Here is a tiny trained network, its code and every weight. The questions are about switching its units off for an input and a class, where a switched-off unit gives its printed mean instead of its output.

import numpy as np


def w(rows, s, z=0):
    codes = np.array(rows[::2]) - 128.0
    scale = np.full(codes.shape[1], s)
    scale[-1] = z or s
    return codes * scale


def f(y):
    return np.maximum(y, 0)


def log_softmax(a):
    a = a - a.max(-1, keepdims=True)
    return a - np.log(np.exp(a).sum(-1, keepdims=True))


def net(x, mask):
    res = np.array(x, float).reshape(1, 4) / 4 @ E
    y = f(res @ A[0][:, :-1].T + A[0][:, -1])
    res = res + np.where(mask, y, B[0][:, -1]) @ B[0][:, :-1]
    return log_softmax(res[-1] @ U[:, :-1].T + U[:, -1])


A, B = {}, {}
E = w([
[65,76,101,126,43,108,170,155,140,118],'x0',
[6,184,178,90,116,160,97,114,131,120],'x1',
[123,178,33,134,136,165,145,166,89,87],'x2',
[154,175,182,105,133,35,158,176,135,70],'x3',
],0.012)
A[0] = w([
[130,54,148,150,126,180,86,89,114,187,76],'neuron 1',
[124,157,101,115,156,141,139,163,88,117,15],'neuron 2',
[148,127,181,92,118,64,146,131,126,97,51],'neuron 3',
[105,83,127,111,69,131,160,182,151,99,25],'neuron 4',
[26,183,192,81,111,159,100,149,146,111,4],'neuron 5',
[141,168,175,109,142,73,150,194,147,77,72],'neuron 6',
[162,109,84,163,134,133,123,167,174,146,35],'neuron 7',
[204,61,114,178,129,88,157,161,123,133,37],'neuron 8',
[129,189,63,125,120,156,152,166,77,60,49],'neuron 9',
[145,85,226,123,112,93,127,80,190,142,46],'neuron 10',
[78,102,130,122,101,94,179,178,151,135,103],'neuron 11',
[139,158,137,123,124,69,125,152,155,86,52],'neuron 12',
[85,71,95,131,63,97,181,140,137,122,45],'neuron 13',
[164,188,161,126,249,133,99,114,121,145,11],'neuron 14',
],0.011,0.0043)
B[0] = w([
[87,120,59,96,97,188,148,133,156,83,211],'neuron 1',
[123,84,144,63,60,102,192,156,125,135,161],'neuron 2',
[47,130,79,119,57,187,136,90,179,174,187],'neuron 3',
[175,136,185,160,107,159,67,191,100,170,188],'neuron 4',
[134,194,180,201,205,73,185,37,39,50,246],'neuron 5',
[72,131,32,176,86,228,112,110,202,116,211],'neuron 6',
[109,179,116,140,143,128,172,117,98,87,170],'neuron 7',
[77,227,194,202,219,69,210,32,77,40,214],'neuron 8',
[103,51,121,2,89,56,183,130,102,173,223],'neuron 9',
[111,25,80,10,100,51,212,193,78,144,217],'neuron 10',
[190,142,164,156,138,140,80,188,128,217,197],'neuron 11',
[98,106,89,141,99,193,90,71,208,62,177],'neuron 12',
[197,104,228,171,75,186,80,177,128,165,213],'neuron 13',
[242,144,236,142,68,180,61,216,130,170,212],'neuron 14',
],0.0077,0.012)
U = w([
[125,169,161,195,151,73,165,63,87,75,90],'0',
[209,130,184,149,100,157,78,195,128,127,98],'1',
[112,88,101,1,103,60,168,163,119,119,90],'2',
[78,124,46,154,97,223,116,88,175,106,124],'3',
[124,134,101,139,134,80,96,137,146,114,252],'4',
],0.012,0.011)

Each question gives the input, the list of numbers given to net, and the class t.
The units are the neurons (one row each of A and B). Each row of codes is followed by its name. A weight is (code - 128) times the scale printed after its matrix; where a second scale follows, it is the last column's (A, B and U).
mask holds one flag per neuron, in row order. A switched-off neuron (its flag False) gives its mean, the last column of its row in B, instead of its output. The means were averaged over made-up inputs and are rounded, as every weight is.
A unit's drop is (log p(t) with every unit on - log p(t) with that unit switched off) / (log p(t) with every unit on - log p(t) with every unit switched off).
The circuit of an input: a set's keep is (log p(t) with only the set's units on - log p(t) with every unit switched off) / (log p(t) with every unit on - log p(t) with every unit switched off). Starting from the 12 units with the biggest drops (on a tie, the unit counted first), units are removed one at a time, each time the one whose removal leaves the highest keep (on an exact tie, the one counted first), for as long as the keep stays at least 0.8.
units of the circuit, in order: the units of the circuit, biggest drop first
most important unit: the unit with the biggest drop
top k neurons: the k neurons with the biggest drops, biggest first
drop of u: that unit's drop, to one decimal
input [6,-6,-5,5], class 0: units of the circuit, in order => (neuron 8)
input [2,1,6,-6], class 2: units of the circuit, in order => (neuron 9; neuron 6)
input [6,-5,3,-2], class 1: top 3 neurons => (neuron 13; neuron 5; neuron 4)
input [-3,4,-1,-2], class 0: top 3 neurons => (neuron 5; neuron 13; neuron 6)
input [-2,6,-2,7], class 3: top 2 neurons => (neuron 6; neuron 3)
input [7,-5,-5,1], class 1: top 2 neurons => (neuron 13; neuron 5)
input [0,-2,-7,8], class 3: top 3 neurons => (neuron 6; neuron 3; neuron 12)
input [-6,-6,2,0], class 0: top 2 neurons => (neuron 8; neuron 13)
input [7,4,6,1], class 1: top 4 neurons => (neuron 13; neuron 4; neuron 10; neuron 11)
input [2,6,6,0], class 0: top 2 neurons => (neuron 5; neuron 10)
input [-3,-3,-5,-1], class 2: top 3 neurons => (neuron 10; neuron 5; neuron 13)
input [-6,2,1,-4], class 1: top 2 neurons => (neuron 14; neuron 6)
input [8,0,-5,7], class 1: top 4 neurons => (neuron 11; neuron 13; neuron 4; neuron 1)
input [1,-4,4,-2], class 0: most important unit => neuron 10
input [1,4,6,-6], class 2: top 2 neurons => (neuron 9; neuron 6)
input [-5,-2,7,-2], class 2: top 2 neurons => (neuron 9; neuron 13)
input [8,8,7,-4], class 0: top 2 neurons => (neuron 5; neuron 14)
input [-4,5,-3,6], class 3: top 2 neurons => (neuron 6; neuron 3)
input [6,5,2,-6], class 1: units of the circuit, in order => (neuron 13; neuron 6)
input [3,-3,4,-4], class 2: units of the circuit, in order => (neuron 6)
input [-4,-7,-3,0], class 0: drop of neuron 8 => 1.5
input [4,7,-6,3], class 0: drop of neuron 9 => 0.2
input [4,-8,5,-3], class 0: drop of neuron 8 => 0.8
input [3,-1,3,5], class 3: drop of neuron 6 => 0.3
